Each row has a class, written after it.
[-25  14  -6   9  19 -40   1 -16  62 -88  28  70  -6   5 -39 -28 -50 -14
  11  24  28  -3  31  -2 -46 -13  -6 -12 -55  23 -41  46  18  24   6 -16] : q61
[ -7   9 -10 -72 -10 -11  16  -1  32 -30  10  49  -4 -43  -3   6 -37 -32
  18  16  15  -3 -12  33 -18   2 -26  11 -31  13 -65   0 -41 -26  30   7] : q299
[ 15  -6  15 -21  19  25  20 -21 -18  16 -34 -32   2  -7   5   3   2  -1
   0   2 -50   0 -17   4  29 -10 -13   9 -16  -4  -7   3   3   0  -9  -7] : q95
[-15 -23   2 -11  -9   4  -6  -3 -21 -28 -23 -21   9  24  12  15  -1  25
  -7 -54 -45 -23 -23 -16  33 -63  12 -26   9 -21  31 -21  11 -29   2 -28] : q95
[  9 -13  15  30  -1   7  18  -4  -5   8 -11 -22  -1  25   6  -7  15  -3
  14  16 -89  -1 -29 -12   5 -10  -3  15 -34 -31  25  -1  42   0 -37 -26] : q299
[ -1 -19   3 -34  12 -17 -24 -16 -15 -20 -40 -20 -23   9   5   9 -16 -35
   2 -45  20  -8 -11 -18   0 -23   5 -29 -33  -6  15  31 -32  -5 -36 -14] : q332
[ 14   5 -22 -19  25 -12 -34 -13  -8 -41 -11  -5 -22 -11  18  -3  21   2
  -2   4  -8 -10  13   1   8 -24 -30  -9 -70   7  -6 -18 -29  -9 -47   2] : q332
[ 25 -17 -16 -53  29 -20  -6 -13   4 -13 -50  -1 -40   3   5   4   2  -8
  -3  22 -10 -19  11  22  22  29 -25  29 -16  21  12 -17 -32  24 -14  25] : q262
[ -4  24  16  88  23   2   7  16  14  20  38  -9  -1 -39  21   4  26 -12
  25  26  15 -10 -33  12   4 -11   8  21  -1  -3 -30 -36 -11 -11  20   7] : q95
[-17  41  34 -18  14 -34 -16  -6  37   1  -3   4  16  18  -9 -25  -7 -56
  18   4 -24  15 -26  -6  -1   6 -22 -23 -48  -6 -53  13   0   4  14 -26] : q262
[-15   7 -14 -19  -3 -24 -43 -19  -5   8 -31 -11 -35  24   3 -10  13 -28
 -23 -17  13 -30  12   8  24  29 -33  -7 -35  11   6 -15 -29  -6  -9  18] : q332
[-66  -1   0 -19  23   1  24 -21 -23 -67  13 -34  29  13   8 -10  25  17
   3 -91   0  38  37 -36  33 -34 -29 -37 -22 -31   5  23 -11  18 -21 -15] : q846
[-12  23  25  18  29 -19   5   9  24  18  -2   8  15   4  19 -14  20   9
  -1  25 -39 -14 -53  18  30 -21 -18  26  42  -6 -20 -56 -14  10 -15   3] : q299
[-19  27 -12   5  -8   3  70   5  -5 -67  -5  79  -7   3 -30  -6  -7  19
  11  47 -28  23  -3  57  24  14 -34  12  -9  18 -60 -20  59  21  50  35] : q262
[-42  -5  -2   0   8   8  -5 -27 -14 -55 -39 -33 -22  17 -23   0  10 -33
  -7 -57  19   8  59  10  29  19 -15 -26 -49   4  10  52   6  17 -25 -14] : q372
[  8  -2  12 -41  29  16  38 -11   2  32 -54  -2 -19 -28   3  11  15 -12
   2  53 -68  -1 -38  47  56  53 -49  16 -31  40 -12 -72  16  17 -11  42] : q299
[ 21  32  -8  34 -18 -23  16   1  17 -23  27  25   6 -22  10 -10   8   3
  21  36  15  30 -20  27  16   7 -33   3 -53  25 -68  16 -19   6  16  44] : q372
[-28 -10  14  12 -16   3  12  -2  -1  17  -6 -21 -12  21  -2  -8  13  -8
  -5 -24 -11   5  -2   4  25  -8  -3   5  -1  -9  17  10  13 -17 -16   4] : q673
[-16 -23   8  -8   5  11  11 -15 -14  16 -15 -38  -4  -6   7   2  -2  16
   8 -49 -18 -15  -9 -28  23 -32   3 -20 -27 -18  27  -3  -8 -34   4  -7] : q332
[-34  30   1 -34  34 -41  29 -13  65 -55  -2  16  17  13 -10   2 -16  -6
  22 -15 -16   5   4   8  -1 -30 -10   0 -17   3 -63   2 -11 -20  27 -26] : q61
[  15  -29  -16   37   -5   29   62   20   24   60  -10   12  -24   24
   26   16   13   20  -18   78  -23  -18  -91   71   58   32   -3   -1
  -12   60 -107   18  -38  -25   32   52] : q299
[-63   5   6  65  42 -40  21  11  17   2  31 -11  14  -5  18 -15  15   7
   2 -33   8  -6  -7 -13  10 -10  -3  -9  -1  -9  -6 -30 -17  -6  25  -6] : q95
[-34  18  29  25  63 -38  18 -12  48  16 -25 -32   6 -10  -1 -16  -8 -19
   2 -41 -10 -13  -1   4  39  14  -4   3  27  -5  -6 -36 -46  12  10  -6] : q372
[ -8  -1 -23 -14   9  -7 -21  -1 -10 -31 -18   6 -52  37   4   8  26 -30
  15   2 -25 -26   3  -4  -3 -30 -18  -4 -60  26   3  -6  13 -24 -43   8] : q846
[-22  47  27  17  19 -31 -26   3  20  26  -1  -3  -7  38   7 -16  33 -80
 -17   9  13  27 -46   3   0  29 -14  -9  -3 -15 -22 -22  -7  19 -19   4] : q673
[ -6  16   6 -14  46 -20  49 -19   9 -41 -21  86  24 -14 -33   0 -40 -15
  10  30 -22  16 -16  35  -4  -6 -44  -1 -42  18 -54   6   0   3  38  20] : q372
[-29  61  20   8 -11  27   9 -10 -23 -16  -2  23 -10  -6 -16  -7 -20 -43
  13  63  20  48 -50  38 -18  38 -14   2 -48   4 -50  18  50  15 -10  33] : q673
[-28 -20  29 -13 -33  34 -18   2 -48  14 -17 -23 -30  52   2  23  36  25
 -17   3  13  -5 -18 -13   2 -13  21 -13  29  -6  30 -17  35 -14 -63 -14] : q289
[  1 -29 -20   7  -2  -6 -42   4 -26 -12  -2  -4  -9 -11  20 -19   4 -19
 -22 -27 -12 -21  27  -3  24  20 -20 -20 -26 -14  28 -30 -30  14 -12   4] : q673
[ 10  46   0 -14  18 -19  15   6  34 -13  -1  47  -2 -17 -10 -22 -20 -10
   2  50 -23  14 -43  20 -18 -18 -27  11 -20  17 -49 -13   8  -1   9  12] : q95
[-34 -23  -8 -48 -15  14  28   3  -5  20 -30 -25 -24   9 -17  14  -8 -35
 -14 -50 -14  -8   1 -18  18  10   4 -17   4   0  23  22  -4 -16  -1 -25] : q289
[ 13  34  11 -33  -4 -10  24   1  23 -24  -3  48   4  -1 -13 -10 -12 -18
   8  30 -27  13 -15  21   2  -7 -23   0 -13  16 -58 -12   9  12  -3   8] : q372
[ 10  34  -2 -25 -12   4 -37 -19 -44 -45 -18  29 -13  14 -15 -21   2 -44
  -4  19   1  20  17   8  -6   2 -33   0 -31   2  -1  13  42  49 -37  16] : q673
[-29  58  11  46  47 -18  23 -13  41 -10  21   6 -10  10   6  -8  12 -16
   5  42  19  26 -69  22  -7 -48   9  23  -4  15 -37   4  -4 -21 -14  22] : q846
[ 36  34  20  20  48 -16  -8 -11  28  51   0 -23 -14 -43  20 -23 -54 -59
  14  28  18   3 -17  24  -8  47  32  17   2   0 -72 -12 -71   0  22  10] : q673
[ -5  38   8 -54  22  25  62 -10  28 -69   0  42  -7 -50 -22  -2 -14  27
   7  58 -11  41  -9  52  26  15 -42  34 -17  12 -69 -19   5   4   8  21] : q61
[ 29  16  19 -40 -41  14  -2  38   7  18 -33  46  -4   8 -19  -1 -17   8
  -1  60  22  30 -19  33 -31  63   6  14  45  15   3  21  53  29  33  13] : q846
[-13 -11   4 -20  -1   6  10 -11 -15  -2 -10 -20 -11   1   2   5  -4 -21
   5 -13 -19  -3 -14 -10  26  -4  -3   1 -26  -2   3  13   0 -17  -8  -8] : q61
[-63   8  29  10  17 -34  23   3  62  13   5 -23   2   7   2  11 -12 -28
  12 -35  41 -10 -23  19  22  20  18   3  27  -7 -46  11 -58 -23  41 -16] : q262
[-42  50  30  53  59 -17  13 -18   8   6 -28 -40  18 -12 -26  -5  35   9
  25 -58  -2  24  39 -18  36   4 -28  -8  39  10   8 -43  29  43 -14   6] : q299
[ 15 -16  -1 -42  24   4  11 -31  -5   6   1 -24  17 -28  15 -12  13 -22
  -6   1 -63   4 -23  -5  30 -17 -56   5 -74 -14 -35  28 -60 -16 -18 -21] : q299
[  8  29 -20  12  33   3 -33   9  -2 -41  -3  33  -9  27  -1 -22  24 -15
   0  27 -41 -16   2 -15  -1 -21 -36 -13 -41  -4 -11 -24  15  34 -17  -6] : q289
[ 12  45  18 -22  56 -51   4  -2  32  16 -24   0  -8 -33   9 -18  -4 -55
   9  21  -2   3 -24  23  20  26 -25  19 -15  16 -51 -12 -46  18  16  -2] : q332
[ 27   9 -24 -10 -21 -19 -41   5  -1  -7 -12   1 -32  -8   8  -9 -15 -30
  12  -8   4 -26   8 -10  24   6  -7  -6  -9  32  -2 -19 -10  17 -11  27] : q61
[ 42  19 -35 -15 -17   0  20 -21  -4 -65  14  41  -6  -7  10 -24 -16 -20
   4  30 -26  20  -1  32  23  10 -34 -19 -64  14 -95   3 -10  32  30  35] : q299
[ 54 -33  -6 -69  25 -53 -94  22  29  19 -51 -32 -26   2  47 -13 -29 -35
   8 -18  27 -54  19 -25 -27  55  30 -61   0  15 -19 -51 -80  41  27 -24] : q289
[-15  22   3 -44   5  -4  34  -9   4 -36 -13  51 -14   5 -20 -10 -16 -38
   9  38 -14  12 -19  30  -7   2 -21   5 -27  12 -51   2  26  17  12  12] : q262
[ -6  44  -6 -55  -9 -14  28  -1  12 -20   9  40 -10 -34  -4 -15   0 -31
   6  46 -21  23 -28  34  10  -2 -48  28 -32  23 -43 -22  10   3  -1  31] : q673
[-13  52  27  34  45 -49 -17  -6  16   8   0  -5  12  -9   1 -12  11 -60
  12  12 -26   7 -47  -4  19   9 -36  16 -18 -13 -42 -16 -33   0 -10 -23] : q61
[ 11  26 -13  28   2  -9 -47  -9   4 -27 -11  -7 -26  17  -2 -17   8 -31
  -4   4   0  -9  12  -7   6  -5   2 -15 -18  15  -3 -13  19  21 -34   2] : q61
[-10 -32  21  16 -10  -2 -18   0 -55  -7 -30 -35  15   6   7  15  26  42
  14 -16 -17  -7   8  -8  27   7  -7 -14   3  -9  19   5  14  18 -14 -26] : q262
[ 10   6 -27   0  -8 -32 -55  -5   5 -50  -9  19 -27  20   9 -19 -13   0
 -14 -12  17 -25   9  -2  -8 -11  10 -55 -34  20  -7 -45  -5  -3  20  15] : q372
[-19  20  40  38  64 -47  17  -2  20  43 -14 -17  10   9   9  -2   9 -17
   7   1 -42 -15 -43  -2  31   9 -12  13  15   1 -24 -47 -21   0  11 -14] : q95
[ 20   8  28 -10   1 -23   0 -21  11  -4  -8  25   3 -25  -9 -19 -22 -29
  21   3  16   5   9   8 -17  -2 -14  -6 -22  -4 -43   4 -10  11  15   0] : q332
[-31  59   4  -2   4 -19  15   7  29 -23  12  22  -5 -11  -8 -19  -7 -28
  12   9  -7  17 -16  24  17   7 -28   7 -11   7 -48 -27   5   5   9  19] : q673
[ 16  -4 -14 -14  14 -42 -26  -6  28  14 -27 -13 -57  33  11  -8  10 -58
  -3 -11 -13 -35   6  -1  15 -10  -8  17 -37  32  18  -8 -17 -13 -26  16] : q95
[-21  12  22  -6  16   1  33  -7  39 -53 -37  24  11  -7 -26  -6   5 -47
  35 -26 -92   4  14  23  35 -52 -48   4 -34 -11  -2 -29  49  14 -44 -12] : q673
[-12  59  -1   4   2 -15  39  -6   6 -58  25  75  14  -1  -9 -14 -24 -28
  22  38 -24  29 -32  25  -6 -23 -35  -4 -44  11 -91 -16  33  13  16  27] : q95
[-25  34  13 -16   7   4  25  -6   6 -19 -10  34 -10  19 -18  -9  -3 -40
   2  28   0  33 -27  26 -17  18 -21   5 -25  -7 -43  13  27   4   2   8] : q299
[ 15 -16  -4 -21   2 -13 -49 -19  -1  14 -30 -25 -26 -17  17 -15   6 -57
  -2  -8 -11 -23  17  19  13  22 -33  -2 -54   8 -12   0 -54 -18 -15  -1] : q846
[-11 -41   2   7  18 -31  29  -8  -7   8 -15 -28  12 -11  10  -5  11  -1
   1 -47 -21   8  24  -5   9  -4  -4  12   6 -22  31  21 -24 -15  23 -26] : q846
[  57   -4  -25  -34   -3  -24 -114   -7  -20   13  -23  -28  -50   39
   26    0   14   -9  -24    5   13  -73   40  -32    5  -14   34  -14
   23   49   32  -42  -24   27  -52  -10] : q289
[ 14 -36  15   1   9  21  -6  19 -14  34  -8  -1   5  15   9   3  11  26
  -7  16 -51 -19 -19 -21   6 -32  12 -12  -3  -2  27  -9  14 -19 -22 -30] : q289
[ -1  33  24  47  46 -43 -22 -10  48  11  -3  -9  20 -22  13 -19  -5 -45
  17  27  -8 -17 -23  23  12  12 -12  15  -4   3 -69 -10 -47  13  13 -20] : q61
[ 14  36  10  -2  22 -34 -11 -20  33 -20  -2  31  12  -7  -5 -26 -14 -31
   6  16 -23  12 -24   3  -7 -35 -25  -7 -15  13 -29 -15  -5  14 -12   7] : q846
[ -3  14  22  -5 101 -11  -9  -7  13  34 -39 -36   4 -27  18  -2 -10 -23
  -3  25 -31 -15 -29   3  28  47 -12  12  -9  -3  -3 -41 -59  28  -4 -14] : q289
[-27   8  19  27  24 -31  18   6  12  17  12  19  -3   7  11   2   8 -19
  -4  21  13  -4 -32  29  14  22  -3  27  18   2 -28 -19 -25 -10  22   7] : q299
[-15 -11  21  34 -20  -8 -16  -8 -10  42  22 -23 -21  53  25 -15  29 -19
   2 -31  -1 -10 -15 -19  27 -27   9   3 -13 -14  21 -13   4 -41 -12  22] : q299
[ 43   0  -7 -33 -23  20 -17   1 -23  41 -49   8 -76  16 -18   6  30 -25
 -15  43   0 -25  -7  29  14  -2 -15  31  21  54  -6  -1  11  -5 -50  34] : q673
[-24  22 -17 -52 -11 -33  18  -8  10 -55   4  49   7   4 -21  -1 -23 -51
  12  -9 -30  13 -22  -9 -20 -33 -35 -39 -60  16 -56  14  13   4  -8 -12] : q673
[  3  42   3  -4 -42   0  13  -1   2 -27  41  48  -4   7   1 -10  -1  -6
  23  33  14  26 -12  10  -8 -13  -8  -8 -16  28 -58 -16  41   8   7  41] : q846
[-14  -3  19  25 -16   6   1   0  -2  24  16 -28  -3  28   4   8  23 -15
  11 -23 -20  -3 -24 -22  28 -31   9 -11 -19  -1   5  17  15 -22 -17  -8] : q673
